Here is a tiny trained network, its code and every weight. The questions are about switching its units off for an input and a target symbol, where a switched-off unit gives its printed mean instead of its output.

import numpy as np


def w(rows, s, z=0):
    codes = np.array(rows[::2]) - 128.0
    scale = np.full(codes.shape[1], s)
    scale[-1] = z or s
    return codes * scale


def f(y):
    return y / 2 * (1 + np.tanh(0.7978845608 * (y + 0.044715 * y**3)))


def softmax(a):
    e = np.exp(a - a.max(-1, keepdims=True))
    return e / e.sum(-1, keepdims=True)


def log_softmax(a):
    a = a - a.max(-1, keepdims=True)
    return a - np.log(np.exp(a).sum(-1, keepdims=True))


def net(x, mask):
    ids = ['αβγεζηθλμξπστφψω'.index(c) for c in x.split()]
    T = len(ids)
    res = E[ids] + P[:T]
    r = res
    for j in range(3):
        rows = slice(4 * j, 4 * j + 4)
        q, k, v = (r @ M[0][rows].T for M in (Q, K, V))
        z = softmax(np.where(np.tri(T) > 0, q @ k.T / 4**0.5, -1e9)) @ v
        o = O[0][rows]
        res = res + np.where(mask[j], z, o[:, -1]) @ o[:, :-1]
    y = f(res @ A[0][:, :-1].T + A[0][:, -1])
    res = res + np.where(mask[3:7], y, B[0][:, -1]) @ B[0][:, :-1]
    return log_softmax(res[-1] @ U[:, :-1].T + U[:, -1])


Q, K, V, O, A, B = {}, {}, {}, {}, {}, {}
E = w([
[44,95,131],'α',
[202,86,180],'β',
[188,108,209],'γ',
[70,111,191],'ε',
[145,123,109],'ζ',
[183,93,140],'η',
[80,96,205],'θ',
[171,100,119],'λ',
[79,184,51],'μ',
[223,65,211],'ξ',
[77,36,175],'π',
[162,101,116],'σ',
[5,145,90],'τ',
[129,133,69],'φ',
[152,115,106],'ψ',
[76,100,192],'ω',
],0.018)
P = w([
[152,190,159],'0',
[76,13,16],'1',
[134,19,82],'2',
[98,5,21],'3',
[117,199,243],'4',
[41,170,95],'5',
[134,173,254],'6',
[126,98,61],'7',
[151,187,230],'8',
[114,117,56],'9',
[149,128,212],'10',
[143,84,87],'11',
],0.0079)
Q[0] = w([
[95,19,154],'head 0',
[83,72,139],'head 0',
[209,41,130],'head 0',
[181,89,204],'head 0',
[129,169,10],'head 1',
[130,35,56],'head 1',
[88,129,226],'head 1',
[114,186,83],'head 1',
[72,133,211],'head 2',
[226,74,102],'head 2',
[148,129,154],'head 2',
[94,203,96],'head 2',
],0.012)
K[0] = w([
[11,2,153],'head 0',
[26,56,182],'head 0',
[152,65,135],'head 0',
[136,182,169],'head 0',
[146,77,149],'head 1',
[181,174,113],'head 1',
[191,31,60],'head 1',
[134,111,62],'head 1',
[166,70,51],'head 2',
[124,105,178],'head 2',
[54,175,166],'head 2',
[121,171,70],'head 2',
],0.016)
V[0] = w([
[79,128,94],'head 0',
[181,146,87],'head 0',
[126,173,168],'head 0',
[91,98,143],'head 0',
[71,197,90],'head 1',
[168,128,67],'head 1',
[8,117,60],'head 1',
[179,59,197],'head 1',
[117,61,168],'head 2',
[138,89,108],'head 2',
[203,141,95],'head 2',
[139,101,172],'head 2',
],0.013)
O[0] = w([
[153,124,153,156],'head 0',
[192,104,135,20],'head 0',
[121,90,92,64],'head 0',
[136,189,103,230],'head 0',
[65,122,83,43],'head 1',
[130,243,18,116],'head 1',
[123,94,87,120],'head 1',
[156,158,252,220],'head 1',
[96,160,102,252],'head 2',
[137,128,135,176],'head 2',
[106,157,140,81],'head 2',
[110,150,81,191],'head 2',
],0.011,0.0046)
A[0] = w([
[113,145,204,240],'neuron 0',
[172,21,122,3],'neuron 1',
[60,117,112,127],'neuron 2',
[254,197,58,182],'neuron 3',
],0.0095,0.0024)
B[0] = w([
[75,118,66,254],'neuron 0',
[159,75,136,141],'neuron 1',
[118,201,250,163],'neuron 2',
[167,160,115,173],'neuron 3',
],0.011,0.0084)
U = w([
[156,166,23,229],'α',
[172,175,94,65],'β',
[120,97,141,58],'γ',
[150,162,75,103],'ε',
[125,106,80,168],'ζ',
[18,148,154,144],'η',
[117,96,128,89],'θ',
[151,171,152,4],'λ',
[169,166,78,129],'μ',
[52,151,117,149],'ξ',
[127,185,176,57],'π',
[189,178,102,128],'σ',
[82,136,11,22],'τ',
[122,87,130,117],'φ',
[85,90,45,104],'ψ',
[184,175,126,174],'ω',
],0.011,0.0038)

Each question gives the input, a string of symbols that net reads in full, and the target symbol t.
The units are the heads (4 rows each of Q, K, V and O) and the neurons (one row each of A and B). Each row of codes is followed by its name. A weight is (code - 128) times the scale printed after its matrix; where a second scale follows, it is the last column's (O, A, B and U).
mask holds one flag per unit, heads first, then neurons. A switched-off unit (its flag False) gives its mean, the last column of its rows in O or B, instead of its output. The means were averaged over made-up inputs and are rounded, as every weight is.
A unit's drop is (log p(t) with every unit on - log p(t) with that unit switched off) / (log p(t) with every unit on - log p(t) with every unit switched off).
The circuit of an input: a set's keep is (log p(t) with only the set's units on - log p(t) with every unit switched off) / (log p(t) with every unit on - log p(t) with every unit switched off). Starting from all 7 units, units are removed one at a time, each time the one whose removal leaves the highest keep (on an exact tie, the one counted first), for as long as the keep stays at least 0.8.
circuit, biggest first: the units of the circuit, biggest drop first
top k neurons: the k neurons with the biggest drops, biggest first
heads that matter: for each layer, one digit per head in row order, 1 if its drop is at least 0.15 and else 0, layers parted by /
drop of u: that unit's drop, to one decimal
input ε ψ β ξ, target φ: heads that matter => 010
input φ π β, target α: heads that matter => 010
input μ θ ε ψ, target τ: circuit, biggest first => (head 1)
input τ γ λ φ, target ψ: circuit, biggest first => (head 1; neuron 1)
input φ β η, target α: circuit, biggest first => (head 1; neuron 3)
input φ ζ ω σ, target α: circuit, biggest first => (head 1; neuron 3; neuron 0)
input γ θ π, target η: circuit, biggest first => (neuron 0; head 1)
input γ θ ξ φ, target η: top 2 neurons => (neuron 0; neuron 3)
input ξ φ ξ, target π: heads that matter => 010
input σ φ φ φ λ, target α: top 2 neurons => (neuron 2; neuron 3)
input ε η μ λ, target φ: top 2 neurons => (neuron 1; neuron 0)
input τ α ε λ, target ψ: top 2 neurons => (neuron 1; neuron 3)
input φ ε α ξ, target α: drop of neuron 1 => 0.0
input ξ ζ σ, target π: circuit, biggest first => (head 1)
input ζ τ α τ φ, target ψ: drop of neuron 1 => 0.1
input μ ε η, target τ: drop of head 1 => 1.0
input μ φ γ λ, target τ: drop of neuron 2 => -0.2
